Below is a small trained network, with its code and all its weights. Each question gives an input and a class and asks what happens when units are switched off, that is, made to give their printed mean instead of their output.

import numpy as np


def w(rows, s, z=0):
    codes = np.array(rows[::2]) - 128.0
    scale = np.full(codes.shape[1], s)
    scale[-1] = z or s
    return codes * scale


def f(y):
    return np.maximum(y, 0)


def log_softmax(a):
    a = a - a.max(-1, keepdims=True)
    return a - np.log(np.exp(a).sum(-1, keepdims=True))


def net(x, mask):
    res = np.array(x, float).reshape(1, 6) / 4 @ E
    y = f(res @ A[0][:, :-1].T + A[0][:, -1])
    res = res + np.where(mask, y, B[0][:, -1]) @ B[0][:, :-1]
    return log_softmax(res[-1] @ U[:, :-1].T + U[:, -1])


A, B = {}, {}
E = w([
[143,248,177,177,137,145,184],'x0',
[132,161,96,206,87,42,39],'x1',
[125,126,132,128,127,127,129],'x2',
[73,187,105,51,34,109,126],'x3',
[77,148,93,101,232,43,172],'x4',
[128,127,128,129,128,129,130],'x5',
],0.013)
A[0] = w([
[165,124,153,42,145,202,221,83],'N0',
[101,203,129,18,96,96,91,102],'N1',
[160,146,104,163,109,45,58,122],'N2',
[156,122,169,44,124,201,213,126],'N3',
[140,152,148,185,96,17,49,94],'N4',
[88,159,118,98,38,132,151,74],'N5',
[150,201,156,137,147,146,127,117],'N6',
[153,97,140,141,72,185,86,151],'N7',
[103,99,172,44,168,181,155,58],'N8',
[128,146,91,87,128,110,139,4],'N9',
[194,49,178,232,249,132,114,59],'N10',
[88,172,87,227,96,82,67,43],'N11',
[89,85,97,68,91,109,102,112],'N12',
[233,101,171,188,205,127,115,40],'N13',
[210,117,167,179,73,196,94,84],'N14',
[115,232,165,146,113,150,132,143],'N15',
[153,35,74,87,108,69,123,131],'N16',
[93,45,77,86,122,130,79,176],'N17',
[94,159,115,82,212,65,135,168],'N18',
[126,111,137,97,141,152,137,112],'N19',
[31,120,66,106,232,57,131,147],'N20',
[130,177,151,135,166,70,170,145],'N21',
[159,174,93,195,105,62,52,111],'N22',
[152,253,173,118,124,149,186,162],'N23',
[88,141,87,123,206,9,185,101],'N24',
[143,209,188,187,109,100,185,168],'N25',
[154,192,149,173,106,123,186,164],'N26',
[108,202,128,18,44,117,110,62],'N27',
[123,47,57,83,110,130,96,157],'N28',
[43,174,86,101,71,121,155,23],'N29',
[176,109,169,155,51,203,76,155],'N30',
[138,137,155,141,32,213,96,103],'N31',
],0.012,0.0039)
B[0] = w([
[147,83,112,104,219,48,190,220],'N0',
[52,147,50,207,118,132,88,222],'N1',
[148,100,152,106,178,68,185,226],'N2',
[129,99,146,136,201,87,222,222],'N3',
[138,93,122,78,193,61,191,244],'N4',
[70,130,59,160,154,139,118,203],'N5',
[176,104,156,142,100,101,85,174],'N6',
[162,204,153,79,128,179,110,213],'N7',
[149,102,120,105,182,27,193,202],'N8',
[103,173,116,124,113,114,129,152],'N9',
[37,135,46,246,109,137,65,241],'N10',
[127,90,140,118,183,68,207,231],'N11',
[148,80,112,166,112,142,91,212],'N12',
[56,111,25,207,121,126,117,206],'N13',
[101,218,152,89,119,163,122,230],'N14',
[156,73,141,149,83,109,90,200],'N15',
[179,102,175,148,70,112,54,222],'N16',
[199,74,188,151,50,110,53,233],'N17',
[145,201,156,60,132,151,128,218],'N18',
[135,126,166,133,155,90,140,158],'N19',
[144,210,167,64,98,193,120,251],'N20',
[139,157,156,111,86,195,93,184],'N21',
[123,94,139,98,217,68,203,240],'N22',
[178,61,165,156,55,127,89,217],'N23',
[129,216,139,52,132,204,117,239],'N24',
[180,78,206,143,56,112,62,211],'N25',
[201,71,156,127,56,151,75,192],'N26',
[46,110,68,177,130,134,90,238],'N27',
[190,84,165,128,50,80,63,229],'N28',
[48,142,87,200,179,134,92,199],'N29',
[122,207,172,56,128,188,146,245],'N30',
[120,202,132,72,143,233,146,234],'N31',
],0.011,0.017)
U = w([
[216,37,177,132,32,107,76,252],'0',
[117,243,162,51,128,192,152,125],'1',
[134,63,137,98,217,49,232,65],'2',
[4,125,48,212,122,125,98,41],'3',
],0.016,0.0018)

Each question gives the input, the list of numbers given to net, and the class t.
The units are the neurons (one row each of A and B). Each row of codes is followed by its name. A weight is (code - 128) times the scale printed after its matrix; where a second scale follows, it is the last column's (A, B and U).
mask holds one flag per neuron, in row order. A switched-off neuron (its flag False) gives its mean, the last column of its row in B, instead of its output. The means were averaged over made-up inputs and are rounded, as every weight is.
A unit's drop is (log p(t) with every unit on - log p(t) with that unit switched off) / (log p(t) with every unit on - log p(t) with every unit switched off).
unit that matters most: the unit with the biggest drop
k most important neurons: the k neurons with the biggest drops, biggest first
drop of u: that unit's drop, to one decimal
input [-2,-2,3,-3,-3,1], class 1: unit that matters most -> N27
input [2,-5,5,-4,-5,-1], class 1: 2 most important neurons -> [N14; N30]
input [2,1,3,-4,4,3], class 1: 3 most important neurons -> [N24; N27; N1]
input [-6,7,-7,8,1,2], class 3: 2 most important neurons -> [N1; N27]
input [-1,8,7,-6,-8,-8], class 1: 4 most important neurons -> [N14; N30; N7; N31]
input [3,6,4,5,-7,-7], class 1: 2 most important neurons -> [N31; N30]
input [6,-6,-4,5,2,-1], class 0: 4 most important neurons -> [N23; N25; N26; N22]
input [6,-2,-1,-8,-4,5], class 3: 2 most important neurons -> [N10; N13]
input [7,3,8,8,6,-3], class 3: 3 most important neurons -> [N1; N29; N27]
input [6,2,-5,-6,-8,0], class 1: 2 most important neurons -> [N14; N30]
input [5,5,8,6,2,0], class 3: 3 most important neurons -> [N1; N29; N27]
input [4,-3,2,-5,-3,-8], class 3: 4 most important neurons -> [N10; N13; N17; N28]
input [-4,0,-4,5,-5,-6], class 1: 4 most important neurons -> [N10; N31; N30; N7]
input [-5,8,4,5,-8,-5], class 1: 2 most important neurons -> [N31; N30]
input [0,-8,-4,3,7,-7], class 2: unit that matters most -> N0
input [8,4,-1,-7,8,6], class 0: drop of N3 -> 0.0
input [-1,-6,1,-7,-2,1], class 3: drop of N2 -> 0.1
input [-8,1,5,3,7,-1], class 0: drop of N28 -> 0.3
